(in the rows, 128 means zero)
Here are made-up things, facts about them, and rows of numbers that follow some of those facts. Name the thing behind each unnamed row.

Some rows with their names:
[ 70 138 149 107 198 140  98 148 133 143 139 105 135  78 118 158 120 107
 161 161 150 138  95 127 141 198 131 118 140] -> gralibrum
[ 63 152 129 119 140 150 108 142 110 102 148 105 149  60 152  99 138 118
 162 115 126 146 105 105 144 181 108  53 113] -> fotrun
[119 123  87  80 116 140 153 110  97 153  47 102  94 117 141 139 138 145
 106  76  87 128 155  63 114 135  78 154 170] -> flila
[160  79 173 152  96 128  66 142 103 134 192 128 177 171 135 117 142 110
 123 152 109  64 115 183  99  93 131 165 123] -> flaka
[145 175  87 115 168 118 160 123 131 118  74 111 122 143 122  74 112 141
 151 104  94  85  96 120 117 138 154 191 189] -> maskoto
[132 150  99  75 115 115 154  99 119 149  29  74  80 163 150 146 120 164
 110  60  75 123 160  88 120 152 122 200 195] -> bririm
[115  80 192 154 127 162  73 142 139 117 162  96 184 114 146  78 149 112
 153 102 164  93  93 123 161 181 141 101 120] -> driklon
[104 143 170 150 105 125  85 140 149 121 149 130 106  94 134  65 148 113
 106  96 165 140 118  99 163 162 148 107 130] -> guskobrur
[161  17 150 154 170 143 161 118 143 129 137 142 196 151 101 141 132 142
 173 147 120 114 139 131 106 145 146 152 100] -> rekur
[129 101 135  85  84 111  89 126 107 179 138 142  78 138 165 143 119 131
  76 141  94 110 181 140 123 132  81 122 138] -> tritu
[114 145 125 138 120 125 115 138  98 127 140 131 131 108 110 149 144 112
 119 139 113 141 122 112  94 103 115 139 127] -> trosen
[131  64 129 143 172 110 177 119 154 146 130 171 143 112  89 156 129 144
 143 167 102 165 169 105  95 155 141 154 112] -> trastok
[196 139 119 161 111 147 132 134 187 118 152 130 144  67 123 146 117 125
  94 163 180 133 126 143 119 108  83  95 135] -> graplol
[128 193 107 139 114 117 143 128 161 114 141 127 108  92 126 188 112 120
 118 143 140 174 130 146 134 122 116 127 131] -> plegron
[111 100 112 143 176  97 199 123 163 151 136 191 108  87  95 167 127 133
 147 166  88 185 173 113 110 158 132 157 115] -> skazo
[143 138 126 161  80 108 155 123 142 102 125 174 103 153 139   8 138 142
 112  83 143 128 138 111 164 101 174  92 103] -> tevom
[ 69 154 146 124 161 118 109 153 171 147 171 129 115  31 139 151 131 107
 138 151 109 165 132 120 137 222 104 129 146] -> plugris
[141 177 112 145 130  98 150 131 165 138 115 145  94  91 119 109 136 128
 111 117  86 134 137 107 112 145 127 207 182] -> fedigrel
[144 132 120 137 123 114 133 130 148 119 152 144 138 115 142  86 119 136
 131 138 100 113 142 142 120 138 126 115 132] -> kerir
[134 134 125 122 163 133 122 132 125 124 130 125 123 144 114 117 123 130
 142 143 147 114 106 135 133 126 140 138 130] -> vigibel
[150 150 126 135 117 137 131 119 141 105 140  99 148 138 124 161 121 133
 132 135 150 141 126 143 119 119 119 116 112] -> raba

There are 2 kinds of fact about the things: λ, ε.
genek λ:d ε:supom
leles λ:c ε:skazo
guskobrur λ:e ε:gugun
pimus λ:d
mele λ:f ε:duklinem
vigibel λ:f ε:zotir
klapus λ:c ε:trastok
kipliklos λ:c ε:burom
trosen λ:e ε:klokle
klobrel λ:b ε:ploska
sastabar λ:d ε:plopal
stofluman λ:a ε:laruzis
tidek λ:b ε:trekla
briti λ:f ε:kaskik
skeke λ:e ε:debul
supom λ:f ε:brinubal
gigriplo λ:b ε:rotre
grudrok λ:d ε:flosa
breflu λ:b ε:faru
kaskun λ:c
graplol λ:e ε:plisor
trastok λ:e ε:leles
breve λ:e
pluzan λ:b ε:tani
stupim λ:d ε:gralibrum
degrin λ:b ε:plogol
subre λ:c ε:klistedrek
graflam λ:f ε:maskoto
burom λ:c ε:graflam
klove λ:f ε:toflek
pelo λ:d ε:vamel
dibal λ:c ε:tusku
rizodra λ:a ε:nifli
toflek λ:a ε:gabal
skestokun λ:e ε:zozes
zipas λ:b ε:grasis
trutrir λ:c ε:tevom
kuvas λ:d ε:guzek
groza λ:c ε:trosen
plogol λ:f ε:skagem
nifli λ:c ε:rogro
kolizin λ:c ε:skidrolir
stabronok λ:a ε:plozam
driklon λ:d ε:fotrun
monum λ:a ε:skonal
laruzis λ:d ε:skestokun
kufa λ:d ε:diflin
klisuskun λ:b ε:rotan
namok λ:e ε:klugro
fliplar λ:b ε:rizodra
zaplorom λ:c ε:miten
rina λ:b ε:stusama
gugun λ:d ε:degrin
plozam λ:f ε:guskobrur
skonal λ:e ε:tritu
klikluk λ:a
tabon λ:c ε:zaplorom
kabru λ:b
moges λ:a ε:sefiskon
tritu λ:b ε:klobrel
bimum λ:f ε:gribrin
kuri λ:c ε:klako
fotrun λ:c ε:dibal
drunu λ:b ε:terapon
beti λ:e
plopal λ:f ε:bririm
bitina λ:b ε:klobo
stoklon λ:a ε:tedupo
rimal λ:c ε:kili
logrok λ:a ε:plegron
dadrek λ:d ε:monum
pubrin λ:b ε:klezi
butru λ:f ε:graplol
zotir λ:d ε:zadrer
pliger λ:f
nustustan λ:d
trole λ:c ε:vigibel
stofel λ:e ε:nustustan
zisum λ:b ε:gerir
gralibrum λ:e ε:bolopli
klokle λ:f ε:dadrek
gribrin λ:b ε:digustar
kili λ:f ε:plugris
dreklu λ:b ε:plires
plegron λ:a ε:raba
gastol λ:e ε:bretrom
diflovar λ:d ε:maflok
draplin λ:a ε:rekur
plugris λ:a ε:stupim
gridek λ:d ε:zedo
bririm λ:b ε:flotra
gabal λ:b ε:bruflum
votok λ:c ε:zipas
dizar λ:a ε:stoklon
tani λ:f ε:stofluman
tasa λ:d ε:pliger
bepleka λ:b ε:getrofluk
grugral λ:d ε:klikluk
brogesas λ:a ε:klove
skezi λ:c ε:subre
grasis λ:a ε:fladragik
debul λ:e ε:broto
raba λ:f
klako λ:f ε:klumagrol
getrofluk λ:b ε:gridek
maskoto λ:c ε:flenok
skazo λ:a ε:situdre
dinel λ:a ε:butru
fedigrel λ:a ε:tasa
klezi λ:e ε:bitina
maklom λ:a ε:brogesas
flaflas λ:d ε:sezal
flila λ:b ε:fedigrel
zadrer λ:d ε:breve
bretrom λ:d ε:gunoklas
rotre λ:c ε:bepleka
numepla λ:a ε:flugur
rubru λ:e
flosa λ:d ε:gigriplo
gudri λ:d ε:giflure
plires λ:c ε:tidek
flunol λ:f ε:bruzis
sistor λ:d ε:breflu
rotan λ:d ε:voraki
rogro λ:b ε:draplin
flaski λ:d
stusama λ:b ε:grugral
boflas λ:a ε:laplibos
gerir λ:c ε:rubru
fiklos λ:c ε:fliplar
klobo λ:f ε:trutrir
faru λ:e ε:flaka
soflen λ:b ε:stabronok
tusku λ:e ε:diflovar
gunoklas λ:a ε:votok
fladragik λ:c ε:pubrin
laplibos λ:b ε:sistor
bruflum λ:c ε:drunu
digustar λ:d ε:nistadu
duklinem λ:c ε:sastabar
kaskik λ:f ε:rimal
sezal λ:f ε:grudrok
pina λ:b ε:logrok
trekla λ:d ε:drostos
kerir λ:c ε:trole
bruzis λ:e ε:tabon
drostos λ:e ε:soflen
giflure λ:d ε:boflas
miten λ:e ε:pelo
terapon λ:a ε:buvi
plisor λ:a ε:bimum
klomo λ:c ε:flila
klugro λ:a ε:dreklu
broto λ:b ε:namok
flugur λ:e ε:kuri
rastir λ:f
zedo λ:c ε:flaski
sefiskon λ:d ε:stavanin
dridapal λ:f
diflin λ:b ε:genek
voraki λ:e ε:zisum
klistedrek λ:b ε:dinel
buvi λ:b ε:gudri
bolopli λ:e ε:kolizin
brinubal λ:d ε:skezi
bropogren λ:e ε:kipliklos
maflok λ:f ε:briti
klumagrol λ:b ε:dridapal
situdre λ:d ε:pavi
vamel λ:e ε:mele
pavi λ:d ε:pluzan
skidrolir λ:a ε:rina
flaka λ:d ε:flaflas
ploska λ:f ε:maklom
skagem λ:b ε:driklon
zozes λ:c ε:gastol
fliplukluk λ:d ε:kufa
rekur λ:d ε:klapus
guzek λ:a ε:moges
stavanin λ:a ε:pina
flenok λ:e ε:klomo
nistadu λ:f ε:kuvas
tedupo λ:d ε:stofel
skostotrom λ:a
flotra λ:f ε:bropogren
tevom λ:c ε:skeke

Rows to name:
No name comes twice in this set of rows, the named rows included.
[131 139 139 153  90 114 154 108 117  98 112 144 104 190 117  83 141 142
 124  75 166 159 134 108 158  90 190 116  82]  klobo
[ 93 162 160 138  99 131  94 127 126  96 140  97 120 146 144  92 137 130
 129  82 173 149 112 113 174 147 164 100 101]  plozam
[ 70 130 137 119 165 149 108 145 114 131 141 101 153  50 116 170 143 110
 155 140 126 164 110  86 113 183 100 108 127]  bolopli
[103 163 118 148  84 131 138 130 105  89 121 142 116 117 144  28 151 127
 126  70 149 140 106  91 169  97 148  59  98]  plires
[124  91 189 164 107 156  77 140 136 100 151 108 175 130 145  52 154 118
 140  84 175  91  90 120 170 154 158 108 117]  gugun
[123  88 163 136 140 156 110 127 123 105 147  77 199 152 129 161 128 122
 173 120 143 111  97 148 129 152 151 123 110]  grugral
[124 106 162 169  87 166 104 134  96  83 118 115 166 149 129  49 166 115
 141  52 188 111  80  94 167  92 159  95  98]  trekla
[ 92 162 143 154  91 136 112 137 101 103 118 133 109 104 124  68 166 113
 106  74 170 156 101  69 157 111 148  92 115]  drostos
[128  27 113  89 152 116 188 101 136 181  84 175  92 135 125 165 116 164
 122 141  95 168 215  97 126 167 102 109 102]  pluzan
[124  75 115 123 206 125 189 114 126 139 110 166 129 163  82 148 117 146
 169 165 128 151 138 118 120 136 164 140  94]  tani
[146 111 142 169 102 107 154 120 143 118 118 182  97 152 106  60 146 135
 100  92 150 155 146  96 147 102 183 130 106]  klezi

The same things again, as new rows of numbers:
Known rows:
[121 133 113 105 147 125 132 131 129 132  87 120 117 138 126 128 142 131
 136 129 120 141 105 132 124 114 126 114 126 112 117] -> vigibel
[122 154 143 134 123 121 144 120 132 207 141 154 146 189 107  42 110 116
 120 103 139 150 120 129 159 131 149 159 119 122 101] -> zipas
[107 156 133 131  55 151 139  82 121 139 158 111 172 120 121  82 202 136
 158 114 100 185 123 120 177 130 129 150 143 133  82] -> tidek
[102 132 150 151 165 104 144 110 158  85 116 147 111 154 175 176 142 131
 152 147 123 116 167 157 147 158 137  89 144 142 129] -> bolopli
[124 147 155 134 177  66 149 133 153 184 131 171 112 210 130  80  73 114
  90 124 142 106 134 157 138 134 182 113 127 138 111] -> skestokun
[ 76 140 163 146 149 104 145  91 162  64 114 150 122 140 204 185 176 130
 166 149 117 128 169 151 169 163 129  80 155 147 123] -> tusku
[138 126 132 133 115 128 123 155 120 149 124 145 147 117 137 153 127 114
 114 131 117 150 135 121 139 125 143 110 130 129 146] -> trole
[149 126 111 137  87 126 134 107 147 121 118 116 130 130 127 124 134 141
 111 133 159 106 128 126  97 121 123 114  94 132 155] -> fedigrel
[123 157 119  80  92 114 139 117 120 180 117 107 159 148 113  50 166 130
 113 105 102 164  71 128 148  89 159 124 139 117  68] -> klobo
[166  96  92 178  85 159 209 104 130 112 104 110 133 143  68 154 131 181
  72 133 140 102 108 163 111  77  66 106 119 162 189] -> sastabar
[ 75 144  53 130 149  78  92 125  91  73  82 136 115 126  88 169 113  96
  77 225 108 173  82  89 106 127 129 192 122 102  81] -> sezal
[125 127 116 110 145 127 131 130 129 132  87 120 121 139 121 133 147 136
 130 134 121 141 104 133 122 113 120 116 125 112 120] -> flunol
[186  97 148 118 183 218  99 184 202 146  69  77 118  94 132 125 127 178
 152  76 105 140 143 140 107 127 163  98 116  85  69] -> ploska
[130 153 137 116  97  85 147 110 137 172 170 118 149 167 112  57 140 135
  98 112 100 141 111 147 146 106 195 122 147 142  75] -> klezi
[133 116 110 111 135 135 156 141 117 124 138 111 129 113 127 126 102 110
 132 126 116 104 134 142 148 124 101 136 144 143 126] -> kufa
[132 129 133 104 109 113  97 116 121 120 147 114 111 108 142 111 130 125
 144 120 162  92 126 108  86 132 129 128 109 124 148] -> plegron
[172 106  94  79 155  85 133 140  67 136 186  71  96 135 123 144 129  81
 222 140  73 107 159 165  94 148 146 128 142 148 163] -> graplol
[112 130 151 144 141 127 130 148 142 122 101 168 139 125 182 180 133 107
 132 138 133 139 158 123 156 147 116  87 132 130 156] -> kolizin
[121 131 121 104 150 125 121 132 122 128  93 120 116 138 124 126 146 135
 134 127 126 139 101 128 118 113 123 117 129 110 120] -> klako
[128 128 159 122 125 123  91 151 105 137 146 153 139 105 133 146 133 136
 113 111 140 132 116 102 117 112 133 119 142 126 163] -> gerir
[ 92 144  87 162 130 112 113 107 100 101 131 147 130 144  90 141 115 105
 115 188 125 172 129 102 129 151 115 204 119 120 117] -> bepleka

Name these rows:
No name comes twice in this set of rows, the named rows included.
[125 146 135 133 155  84 141 131 164 176  98 167 110 185 162  91  60  86
 100 136 187  83 145 127 122 151 141 113  82 121 138]  skazo
[175  99 144 170 165 225  91 167 198 136 115  94 125  92 106 126 106 169
 149  96 116 159 170 120 118 161 155 160 104  90  71]  gabal
[ 83 148  76 167 126  99 107 107  94  92 129 147 129 136  80 151 111  97
 106 207 120 180 122  94 125 158 118 219 118 121 107]  gigriplo
[124 157 136 130  98 127 145 112 126 201 152 139 160 173 101  38 130 122
 122 104 126 163 115 128 159 124 152 163 122 125  89]  pubrin
[150 117 125 109 160 163 119 150 157 141  78 103 118 126 128 126 137 150
 143 110 112 140 119 141 120 118 138 104 120 105 100]  klokle
[ 93 136  70 164 147  74  91 121 115  55 137 132 113 123  83 175  97 113
  67 224  91 160 127 110 101 144 176 197 137 125  76]  faru
[ 93 147 149 129  93 109 143  84 147  82 145 119 148 123 170 145 202 139
 152 138  93 150 145 144 169 136 153  95 165 153  93]  guskobrur
[126 128  74 149 116 125  77 139 159  82 109 107 122  80 110 148  89 111
  85 188 132 142 138  85  94 157 159 175  94 103  71]  boflas
[153 104 100 159 100 158 191 114 127 112 111 115 135 132  84 147 120 160
  85 131 135 103 115 159 125  92  75 112 125 155 166]  pelo
[109 134 145 160 146 144 135 113 141 125 114 152 124 149 142 139 135 127
 166 132 139 144 154 127 146 163 102 141 118 123 138]  rina
[ 88 126 145 135 157 142 163 124 151  80  95 154 122 120 190 170 118 110
 142 136 141  95 159 147 184 152  76  99 147 145 133]  stupim

The same things again, as new rows of numbers:
Named rows:
[115 165 141 122 112 153 128 119 116 129 111 141 157 141 140  85  93 180
 133 143 166  95  79 118 123 134 135  93 126 152] -> laruzis
[140 136 122 131 115 125 126 135 119 121 128 129 127 126 126 122 152 126
 137 104 128 127 129 125 137 122 137 125 148 130] -> dridapal
[122 141 148 131 142  99 131 134 134 110 132 138 160 128 122 143 116 128
 137 142 118 136 128 145 121 141 130 141 115 132] -> kerir
[124 156 160 124 127 107 131 131 129 107 127 148 177 134 129 121 104 146
 138 153 135 109 111 143 118 144 128 136 119 142] -> fiklos
[108 105 144 146 123 126 128 140 148  77 151 118 157 114 162  77  76 134
 164 134  92 147 139 151 111 142 143 148 128 124] -> maskoto
[150 106 160 124  99  92 120 109 135 127 140 135 116 147 129 134 126  83
 107 143 147  37 180 122 135 119 109 135 122 134] -> gralibrum
[127 135 135 124 151 102 135 144 130 116 140 146 166 127 108 151 125 125
 115 144  99 137 124 148 118 137 128 137 120 131] -> zedo
[122 113 121 128 112 142 128 117 122 126 128 118 130 131 121 151 124 114
 112 143 130 106 144 128 126 137 132 106 122 132] -> flugur
[133 123 125 125 130 143 128 128 132 140 127 127 109 127 142 110 130 137
 130 125 132 131 118 122 127 122 116 139 133 121] -> kabru
[139 148 129 118 103 155 130 111 128 137  93 106 112 109 119 211 181 111
 157 132 157 185 137 129 131 157 120 181 113 104] -> plisor
[134 123 124 125 128 145 128 128 132 139 127 127 109 126 144 109 129 137
 130 125 132 132 118 122 127 122 117 140 133 121] -> klisuskun
[133 130 176 138 160  35 121 127 150 122 140 145 130 145 122 141 117  94
 135 129 130 103 168 135 136 116 114 150 105 133] -> fotrun
[134 134 124 124  92 161 131  98 119 127  95 100 121 117 113 251 181  95
 142 148 155 160 154 134 129 169 126 150 102 114] -> graplol
[139 146 129 118 104 153 130 111 129 137  95 107 112 111 119 205 179 113
 156 132 156 181 138 129 131 155 121 179 115 104] -> dinel
[105 122 114 149 188 103 123 123 137 160 120 114  78 135 130 127 121 130
 135 103 137 173 127 112 142 105 128  99 112 127] -> tidek
[150 115 162 130 129  69 118 118 145 137 140 141  98 146 133 118 128  94
 124 120 142  76 170 118 140 104 106 149 118 127] -> diflovar
[158 117 167 122 110  81 119 119 144 130 141 145 107 145 139 110 129  98
 123 126 144  59 165 121 136 110 102 160 125 127] -> stupim
[111 114 145 143 128 119 129 139 145  85 146 123 158 118 152  93  86 133
 157 136  98 144 135 150 113 141 139 146 126 127] -> zaplorom
[142 113  95 111 146 140 137 149 118 141 150 147 137 126  98 144 150 124
  78 131  83 130 117 134 121 119 124 120 139 124] -> sistor
[141 143 129 123 107 148 130 111 127 130 102 114 117 117 125 208 173 115
 152 131 147 171 135 132 129 155 121 166 108 110] -> sefiskon
[143 122 150 119 112 109 122 126 139 136 133 136 114 133 132  99 124 113
 123 130 142  87 149 121 133 114 113 154 135 124] -> klikluk

Name these rows:
No name comes twice in this set of rows, the named rows included.
[131 156 149 115  94 152 128 120 119 123 118 145 156 138 144  84 102 167
 130 147 160  76  92 122 122 134 124 118 132 146]  rekur
[100 150 128 129 115 157 129 109 109 131 109 125 157 142 126 117  93 162
 118 154 165  90  98 119 124 141 145  61 119 158]  gastol
[ 82 125 103 151 169 123 126 112 119 145 113 105 115 137 110 162 105 130
 120 127 141 155 128 117 137 128 154  48 101 145]  skeke
[102 178 158 129 140 116 132 128 121 114 112 147 189 140 129 106  83 176
 143 154 154 115  81 136 119 145 141 100 112 157]  zozes
[121 103 125 137 112 151 126 130 138 107 141 116 122 119 157  86 101 134
 145 123 111 133 133 131 120 128 135 133 133 121]  tasa
[132 115 119 141 104 141 124 138 126 100 139 117 126 118 150  83 127 129
 153 100 112 133 135 129 132 122 145 128 158 125]  pliger
[138 113 146 136 155  82 119 121 146 154 133 130  76 142 140 112 130 105
 128 111 143 110 155 113 142  98 105 141 120 122]  skagem
[114  93 119 138 101 158 127 119 130 106 139 107 128 122 145 114 101 118
 126 139 116 111 150 132 121 137 141 109 130 128]  bruzis
[126 137 138 125 149 101 134 142 131 115 138 144 165 128 112 149 123 125
 121 143 103 137 125 147 119 138 129 138 119 131]  groza
[ 82 123 104 152 172 119 126 111 121 146 114 103 112 137 109 164 107 126
 120 126 139 156 132 117 137 127 153  49 101 144]  debul

